Below are the code and all the weights of a small trained network. Each question names an input and a class and asks about switching units off, where a switched-off unit gives its printed mean instead of its output.

import numpy as np


def w(rows, s, z=0):
    codes = np.array(rows[::2]) - 128.0
    scale = np.full(codes.shape[1], s)
    scale[-1] = z or s
    return codes * scale


def norm(h):
    return h / np.sqrt((h * h).mean(-1, keepdims=True) + 1e-5)


def f(y):
    return y / 2 * (1 + np.tanh(0.7978845608 * (y + 0.044715 * y**3)))


def log_softmax(a):
    a = a - a.max(-1, keepdims=True)
    return a - np.log(np.exp(a).sum(-1, keepdims=True))


def net(x, mask):
    res = np.array(x, float).reshape(1, 4) / 4 @ E
    u = 0
    for l in range(4):
        y = f(norm(res) @ A[l][:, :-1].T + A[l][:, -1])
        res = res + np.where(mask[u : u + 4], y, B[l][:, -1]) @ B[l][:, :-1]
        u += 4
    return log_softmax(norm(res)[-1] @ U[:, :-1].T + U[:, -1])


A, B = {}, {}
E = w([
[101,1,197,249],'x0',
[84,170,35,206],'x1',
[183,157,104,107],'x2',
[141,134,152,157],'x3',
],0.0078)
A[0] = w([
[193,110,111,72,28],'0.n1',
[114,61,163,75,114],'0.n2',
[112,99,201,152,2],'0.n3',
[255,41,204,145,68],'0.n4',
],0.0096,0.0012)
B[0] = w([
[54,114,197,165,164],'0.n1',
[174,150,179,108,177],'0.n2',
[31,75,93,123,182],'0.n3',
[1,179,131,124,253],'0.n4',
],0.0073,0.0046)
A[1] = w([
[83,148,16,135,158],'1.n1',
[177,44,24,254,220],'1.n2',
[73,14,29,127,249],'1.n3',
[91,123,78,136,91],'1.n4',
],0.0066,0.0016)
B[1] = w([
[168,164,138,211,234],'1.n1',
[222,119,254,116,252],'1.n2',
[220,145,144,84,236],'1.n3',
[190,171,191,207,154],'1.n4',
],0.01,0.0031)
A[2] = w([
[124,148,122,8,253],'2.n1',
[132,120,138,180,184],'2.n2',
[45,65,120,126,202],'2.n3',
[111,116,93,149,218],'2.n4',
],0.014,0.0005)
B[2] = w([
[114,80,178,144,254],'2.n1',
[166,116,101,153,166],'2.n2',
[121,103,4,97,200],'2.n3',
[179,151,95,168,121],'2.n4',
],0.013,0.0067)
A[3] = w([
[144,93,167,62,174],'3.n1',
[62,138,48,187,74],'3.n2',
[254,27,87,231,254],'3.n3',
[182,77,181,62,144],'3.n4',
],0.0084,0.0023)
B[3] = w([
[3,53,155,177,177],'3.n1',
[122,2,139,136,159],'3.n2',
[199,153,75,24,254],'3.n3',
[154,80,205,253,184],'3.n4',
],0.0082,0.0058)
U = w([
[57,79,187,117,223],'0',
[200,131,148,106,204],'1',
[102,154,119,85,2],'2',
[181,254,45,85,122],'3',
[39,62,39,84,163],'4',
[95,137,123,148,15],'5',
],0.012,0.0054)

Each question gives the input, the list of numbers given to net, and the class t.
The units are the neurons (one row each of A and B). Each row of codes is followed by its name. A weight is (code - 128) times the scale printed after its matrix; where a second scale follows, it is the last column's (A, B and U).
mask holds one flag per neuron, layer by layer. A switched-off neuron (its flag False) gives its mean, the last column of its row in B, instead of its output. The means were averaged over made-up inputs and are rounded, as every weight is.
A unit's drop is (log p(t) with every unit on - log p(t) with that unit switched off) / (log p(t) with every unit on - log p(t) with every unit switched off).
The circuit of an input: a set's keep is (log p(t) with only the set's units on - log p(t) with every unit switched off) / (log p(t) with every unit on - log p(t) with every unit switched off). Starting from the 12 units with the biggest drops (on a tie, the unit counted first), units are removed one at a time, each time the one whose removal leaves the highest keep (on an exact tie, the one counted first), for as long as the keep stays at least 0.8.
circuit, biggest first: the units of the circuit, biggest drop first
unit that matters most: the unit with the biggest drop
top k neurons: the k neurons with the biggest drops, biggest first
k most important neurons of layer l: the k neurons of layer l with the biggest drops, biggest first
drop of u: that unit's drop, to one decimal
input [-5,0,-5,4], class 0: top 3 neurons : [0.n3 2.n3 2.n1]
input [3,7,5,7], class 1: top 3 neurons : [1.n2 0.n4 2.n3]
input [6,-6,-1,-4], class 4: circuit, biggest first : [2.n3 1.n2 0.n4]
input [8,-1,-5,-7], class 4: circuit, biggest first : [2.n3 0.n3]
input [-8,0,3,0], class 0: unit that matters most : 2.n1
input [2,7,2,-4], class 1: top 3 neurons : [1.n2 0.n4 2.n3]
input [7,2,1,4], class 1: circuit, biggest first : [1.n2 3.n3 2.n1]
input [5,-5,0,-8], class 4: top 2 neurons : [2.n3 1.n2]
input [3,0,6,5], class 4: top 2 neurons : [0.n4 1.n2]
input [4,0,1,-3], class 4: circuit, biggest first : [0.n4 2.n3]
input [8,5,5,8], class 1: circuit, biggest first : [1.n2 3.n3]
input [3,5,0,1], class 1: top 2 neurons : [1.n2 0.n4]
input [6,7,-7,7], class 1: top 2 neurons : [1.n2 3.n3]
input [-1,7,1,-3], class 3: most important neuron of layer 2 : [2.n1]
input [3,7,3,-4], class 1: top 2 neurons : [1.n2 0.n4]
input [4,4,-6,8], class 1: top 2 neurons : [1.n2 3.n3]
input [4,-8,6,2], class 4: 2 most important neurons of layer 1 : [1.n2 1.n3]
input [5,-8,-7,1], class 4: 2 most important neurons of layer 2 : [2.n3 2.n1]
input [4,6,-1,-5], class 1: top 2 neurons : [1.n2 0.n4]
input [3,6,-7,-5], class 1: top 3 neurons : [1.n2 0.n4 2.n3]
input [5,-6,6,0], class 4: most important neuron of layer 1 : [1.n2]
input [6,3,4,-7], class 1: drop of 1.n2 : 0.2
input [5,-3,-8,2], class 4: drop of 2.n3 : 0.5
input [5,-4,-7,3], class 4: drop of 2.n3 : 0.5
input [3,-4,8,-2], class 4: drop of 1.n2 : 0.2
